Below is a small trained network, with its code and all its weights. Each question gives an input and a class and asks what happens when units are switched off, that is, made to give their printed mean instead of their output.

import numpy as np


def w(rows, s, z=0):
    codes = np.array(rows[::2]) - 128.0
    scale = np.full(codes.shape[1], s)
    scale[-1] = z or s
    return codes * scale


def norm(h):
    return h / np.sqrt((h * h).mean(-1, keepdims=True) + 1e-5)


def f(y):
    return y / 2 * (1 + np.tanh(0.7978845608 * (y + 0.044715 * y**3)))


def log_softmax(a):
    a = a - a.max(-1, keepdims=True)
    return a - np.log(np.exp(a).sum(-1, keepdims=True))


def net(x, mask):
    res = np.array(x, float).reshape(1, 8) / 4 @ E
    u = 0
    for l in range(3):
        y = f(norm(res) @ A[l][:, :-1].T + A[l][:, -1])
        res = res + np.where(mask[u : u + 11], y, B[l][:, -1]) @ B[l][:, :-1]
        u += 11
    return log_softmax(norm(res)[-1] @ U[:, :-1].T + U[:, -1])


A, B = {}, {}
E = w([
[110,121,126,126,130,152,134],'x0',
[84,158,16,57,94,67,208],'x1',
[195,208,94,186,149,189,180],'x2',
[157,123,114,129,111,111,111],'x3',
[126,131,132,129,130,124,130],'x4',
[99,82,89,254,212,77,116],'x5',
[148,115,111,123,115,128,115],'x6',
[112,186,68,129,133,160,37],'x7',
],0.0081)
A[0] = w([
[147,127,215,171,77,178,74,60],'L0N1',
[173,30,187,146,68,165,254,47],'L0N2',
[194,108,250,169,130,145,100,43],'L0N3',
[135,184,150,69,79,128,159,67],'L0N4',
[145,119,89,142,81,133,83,101],'L0N5',
[147,123,158,84,108,148,120,28],'L0N6',
[242,155,107,183,89,222,206,98],'L0N7',
[189,182,190,41,160,195,161,63],'L0N8',
[88,229,87,102,144,187,25,3],'L0N9',
[175,93,90,139,185,156,134,175],'L0N10',
[138,168,94,131,59,78,145,93],'L0N11',
],0.0085,0.003)
B[0] = w([
[136,96,101,81,153,181,143,221],'L0N1',
[200,153,123,102,177,7,89,227],'L0N2',
[151,100,97,94,162,187,134,251],'L0N3',
[140,107,97,162,88,118,138,192],'L0N4',
[129,139,163,127,172,127,141,141],'L0N5',
[113,119,154,128,92,117,103,141],'L0N6',
[36,183,194,142,152,143,168,255],'L0N7',
[166,129,138,167,91,140,125,227],'L0N8',
[159,173,109,119,167,64,64,211],'L0N9',
[128,132,137,156,126,134,149,164],'L0N10',
[124,127,111,107,151,147,148,163],'L0N11',
],0.016,0.0046)
A[1] = w([
[176,191,158,8,88,164,115,147],'L1N1',
[131,68,74,208,156,123,141,97],'L1N2',
[173,133,185,104,6,151,110,67],'L1N3',
[55,74,162,70,84,121,17,70],'L1N4',
[107,129,43,87,103,121,198,3],'L1N5',
[96,167,95,112,144,185,63,96],'L1N6',
[118,168,111,142,100,165,32,105],'L1N7',
[192,80,194,128,146,105,217,75],'L1N8',
[102,69,169,154,68,175,155,73],'L1N9',
[81,97,164,78,108,95,84,44],'L1N10',
[124,20,154,62,123,78,111,56],'L1N11',
],0.011,0.0022)
B[1] = w([
[53,67,135,228,155,95,119,254],'L1N1',
[41,90,183,147,71,113,120,174],'L1N2',
[59,82,126,168,102,136,112,186],'L1N3',
[156,246,154,152,121,170,165,215],'L1N4',
[130,72,96,6,157,186,140,184],'L1N5',
[162,119,142,80,108,78,102,188],'L1N6',
[158,103,135,105,138,38,142,180],'L1N7',
[122,144,80,80,93,58,44,209],'L1N8',
[142,150,98,113,162,95,124,136],'L1N9',
[162,180,153,161,146,155,117,167],'L1N10',
[135,238,176,145,127,164,170,247],'L1N11',
],0.013,0.006)
A[2] = w([
[148,30,66,114,143,121,108,158],'L2N1',
[81,172,31,121,138,106,181,131],'L2N2',
[48,41,102,248,9,97,108,80],'L2N3',
[116,85,47,65,109,156,140,6],'L2N4',
[150,184,147,122,70,160,91,171],'L2N5',
[158,166,130,104,49,110,77,202],'L2N6',
[144,180,56,140,183,58,71,125],'L2N7',
[175,243,136,161,125,144,200,138],'L2N8',
[203,102,154,106,145,35,97,167],'L2N9',
[171,29,151,128,163,234,95,75],'L2N10',
[143,120,81,54,76,135,205,105],'L2N11',
],0.011,0.0026)
B[2] = w([
[124,195,165,132,169,156,133,178],'L2N1',
[179,140,180,135,147,171,84,199],'L2N2',
[229,23,162,189,90,213,174,244],'L2N3',
[156,172,167,96,157,171,158,165],'L2N4',
[81,105,105,174,173,145,202,170],'L2N5',
[98,41,143,183,190,91,153,179],'L2N6',
[127,51,124,106,74,59,170,252],'L2N7',
[67,197,68,161,31,162,102,254],'L2N8',
[96,98,55,92,132,47,92,254],'L2N9',
[151,174,120,9,163,178,144,192],'L2N10',
[148,101,131,116,200,140,65,176],'L2N11',
],0.014,0.0068)
U = w([
[128,107,79,126,135,15,92,252],'0',
[163,155,121,42,218,196,92,82],'1',
[70,245,101,221,78,154,131,91],'2',
[183,16,161,221,107,170,143,68],'3',
],0.011,0.0035)

Each question gives the input, the list of numbers given to net, and the class t.
The units are the neurons (one row each of A and B). Each row of codes is followed by its name. A weight is (code - 128) times the scale printed after its matrix; where a second scale follows, it is the last column's (A, B and U).
mask holds one flag per neuron, layer by layer. A switched-off neuron (its flag False) gives its mean, the last column of its row in B, instead of its output. The means were averaged over made-up inputs and are rounded, as every weight is.
A unit's drop is (log p(t) with every unit on - log p(t) with that unit switched off) / (log p(t) with every unit on - log p(t) with every unit switched off).
The circuit of an input: a set's keep is (log p(t) with only the set's units on - log p(t) with every unit switched off) / (log p(t) with every unit on - log p(t) with every unit switched off). Starting from the 12 units with the biggest drops (on a tie, the unit counted first), units are removed one at a time, each time the one whose removal leaves the highest keep (on an exact tie, the one counted first), for as long as the keep stays at least 0.8.
units of the circuit, in order: the units of the circuit, biggest drop first
top k neurons: the k neurons with the biggest drops, biggest first
k most important neurons of layer l: the k neurons of layer l with the biggest drops, biggest first
drop when u is switched off: that unit's drop, to one decimal
input [-7,3,-6,-7,-6,-7,7,6], class 3: units of the circuit, in order -> [L1N1, L2N3]
input [-2,-7,4,-3,3,7,5,-3], class 1: top 2 neurons -> [L0N3, L2N10]
input [5,-8,7,-5,-6,-1,-8,7], class 1: top 4 neurons -> [L0N1, L1N4, L1N11, L0N2]
input [7,-1,7,-3,-4,-3,8,8], class 0: units of the circuit, in order -> [L0N9, L2N7]
input [6,-5,7,-8,-1,-4,-1,-3], class 2: top neuron -> [L0N7]
input [-5,1,-3,-6,-8,8,-2,-5], class 3: units of the circuit, in order -> [L2N3, L1N2]
input [1,3,-6,-2,1,-7,6,5], class 3: 2 most important neurons of layer 0 -> [L0N4, L0N2]
input [-1,1,2,-4,-7,8,-2,5], class 3: top 2 neurons -> [L2N3, L1N2]
input [3,2,-2,0,-8,4,-1,-1], class 3: units of the circuit, in order -> [L1N2, L2N3]
input [-2,-3,6,-3,3,7,-1,5], class 3: top 4 neurons -> [L1N11, L1N2, L1N4, L0N2]
input [7,-8,2,2,8,8,3,-7], class 1: units of the circuit, in order -> [L0N3, L2N10]
input [1,8,-8,-5,-8,-3,-4,6], class 1: 2 most important neurons of layer 2 -> [L2N11, L2N2]
input [-2,-4,1,3,0,2,7,-3], class 1: top 2 neurons -> [L0N3, L0N1]
input [-6,-7,4,0,-6,2,0,-7], class 0: units of the circuit, in order -> [L1N8]
input [-2,-5,-6,-6,4,3,-1,5], class 2: 2 most important neurons of layer 1 -> [L1N4, L1N8]
input [4,-3,-4,-6,0,-7,2,1], class 3: top 2 neurons -> [L1N3, L0N8]
input [-8,2,0,-3,7,-5,7,-3], class 3: top 2 neurons -> [L2N3, L1N3]
input [5,0,-2,-3,8,-7,2,-5], class 3: 3 most important neurons of layer 0 -> [L0N8, L0N9, L0N6]
input [1,2,3,0,0,-6,7,-7], class 0: top 2 neurons -> [L0N2, L2N9]
input [3,8,3,6,-8,8,2,2], class 1: top 2 neurons -> [L1N5, L1N1]
input [-3,7,0,4,-5,-4,-3,-2], class 1: top neuron -> [L1N5]
input [3,0,-8,3,8,-7,-3,-6], class 2: top 2 neurons -> [L1N11, L1N4]
input [-2,6,-7,3,-8,-3,1,4], class 2: 2 most important neurons of layer 0 -> [L0N3, L0N1]
input [4,-3,2,0,0,-3,5,-8], class 0: drop when L0N2 is switched off -> 1.3
input [4,8,1,-5,4,5,1,-4], class 1: drop when L1N5 is switched off -> 0.5
input [-1,-4,-8,-4,-8,-3,2,5], class 2: drop when L1N4 is switched off -> 1.6
input [6,3,3,-6,3,4,8,6], class 0: drop when L1N2 is switched off -> 0.0
